Here is a tiny trained network, its code and every weight. The questions are about switching its units off for an input and a class, where a switched-off unit gives its printed mean instead of its output.

import numpy as np


def w(rows, s, z=0):
    codes = np.array(rows[::2]) - 128.0
    scale = np.full(codes.shape[1], s)
    scale[-1] = z or s
    return codes * scale


def f(y):
    return np.maximum(y, 0)


def log_softmax(a):
    a = a - a.max(-1, keepdims=True)
    return a - np.log(np.exp(a).sum(-1, keepdims=True))


def net(x, mask):
    res = np.array(x, float).reshape(1, 8) / 4 @ E
    y = f(res @ A[0][:, :-1].T + A[0][:, -1])
    res = res + np.where(mask, y, B[0][:, -1]) @ B[0][:, :-1]
    return log_softmax(res[-1] @ U[:, :-1].T + U[:, -1])


A, B = {}, {}
E = w([
[191,133,49],'x0',
[127,128,128],'x1',
[128,129,128],'x2',
[127,128,128],'x3',
[129,127,128],'x4',
[127,129,127],'x5',
[138,255,142],'x6',
[55,144,69],'x7',
],0.0099)
A[0] = w([
[49,98,126,145],'N1',
[119,129,116,164],'N2',
[112,223,142,145],'N3',
[116,140,7,24],'N4',
[135,184,135,145],'N5',
[139,112,253,201],'N6',
[172,106,121,129],'N7',
[52,133,132,126],'N8',
[100,177,126,98],'N9',
[86,131,130,127],'N10',
[166,169,140,109],'N11',
[154,160,126,100],'N12',
[152,39,111,255],'N13',
[99,138,129,114],'N14',
[81,94,138,164],'N15',
[124,130,128,117],'N16',
[167,126,117,119],'N17',
[236,123,110,107],'N18',
[113,151,148,100],'N19',
[148,148,132,106],'N20',
[108,160,156,89],'N21',
[103,151,132,117],'N22',
],0.019,0.0042)
B[0] = w([
[26,165,126,209],'N1',
[113,111,142,148],'N2',
[255,172,150,247],'N3',
[173,27,28,200],'N4',
[176,182,90,200],'N5',
[172,32,29,250],'N6',
[146,126,185,173],'N7',
[90,166,201,197],'N8',
[186,122,178,185],'N9',
[106,149,167,166],'N10',
[106,190,74,184],'N11',
[113,172,88,167],'N12',
[129,15,232,255],'N13',
[135,132,167,154],'N14',
[53,151,102,193],'N15',
[127,128,132,130],'N16',
[131,157,159,163],'N17',
[89,241,183,224],'N18',
[169,132,152,158],'N19',
[116,160,102,154],'N20',
[185,135,157,170],'N21',
[154,127,166,161],'N22',
],0.044,0.011)
U = w([
[122,15,89,211],'0',
[167,152,255,172],'1',
[209,109,42,113],'2',
[112,237,121,2],'3',
[19,148,164,124],'4',
],0.0053,0.0014)

Each question gives the input, the list of numbers given to net, and the class t.
The units are the neurons (one row each of A and B). Each row of codes is followed by its name. A weight is (code - 128) times the scale printed after its matrix; where a second scale follows, it is the last column's (A, B and U).
mask holds one flag per neuron, in row order. A switched-off neuron (its flag False) gives its mean, the last column of its row in B, instead of its output. The means were averaged over made-up inputs and are rounded, as every weight is.
A unit's drop is (log p(t) with every unit on - log p(t) with that unit switched off) / (log p(t) with every unit on - log p(t) with every unit switched off).
The circuit of an input: a set's keep is (log p(t) with only the set's units on - log p(t) with every unit switched off) / (log p(t) with every unit on - log p(t) with every unit switched off). Starting from the 12 units with the biggest drops (on a tie, the unit counted first), units are removed one at a time, each time the one whose removal leaves the highest keep (on an exact tie, the one counted first), for as long as the keep stays at least 0.8.
units of the circuit, in order: the units of the circuit, biggest drop first
k most important neurons: the k neurons with the biggest drops, biggest first
drop when u is switched off: that unit's drop, to one decimal
input [1,3,-1,1,-1,3,3,5], class 2: most important neuron : (N4)
input [-4,-6,1,7,-2,-4,0,3], class 4: units of the circuit, in order : (N3; N1)
input [-2,-4,-6,-3,-2,-2,-1,-8], class 0: units of the circuit, in order : (N6; N3)
input [2,-6,-5,-6,-4,3,1,0], class 3: 3 most important neurons : (N6; N13; N4)
input [1,-4,-1,-6,8,6,-7,7], class 0: 2 most important neurons : (N4; N18)
input [-4,-5,-3,5,-7,0,-2,-1], class 0: 2 most important neurons : (N6; N18)
input [-3,-8,-8,3,-7,-7,-8,1], class 4: 2 most important neurons : (N1; N4)
input [1,5,-1,-2,-3,2,7,-6], class 3: 3 most important neurons : (N18; N4; N11)
input [6,-8,0,-4,-3,-1,4,-1], class 3: 2 most important neurons : (N18; N6)
input [-4,-8,3,6,-7,-2,0,-7], class 0: 2 most important neurons : (N3; N5)
input [0,4,-4,3,1,-5,-8,1], class 4: 2 most important neurons : (N6; N3)
input [0,3,7,0,8,8,-5,-8], class 0: 2 most important neurons : (N6; N3)
input [-3,-7,4,-5,-3,8,-4,1], class 4: 2 most important neurons : (N4; N1)
input [-3,-6,-3,1,5,3,0,8], class 4: units of the circuit, in order : (N1)
input [0,-8,4,-5,1,4,-4,-4], class 0: 3 most important neurons : (N3; N6; N8)
input [3,-7,-8,-3,-1,8,1,0], class 3: 2 most important neurons : (N6; N13)
input [-8,-5,-5,4,6,-1,-1,-2], class 0: drop when N6 is switched off : 1.0
input [7,-8,4,6,-8,-7,5,5], class 2: drop when N4 is switched off : 0.4
input [-8,-4,3,1,-7,-1,1,-8], class 2: drop when N13 is switched off : 0.2
input [-8,-8,-3,2,-6,1,-3,1], class 4: most important neuron : (N1)
input [-5,-3,-6,4,0,7,0,-6], class 0: drop when N17 is switched off : 0.0
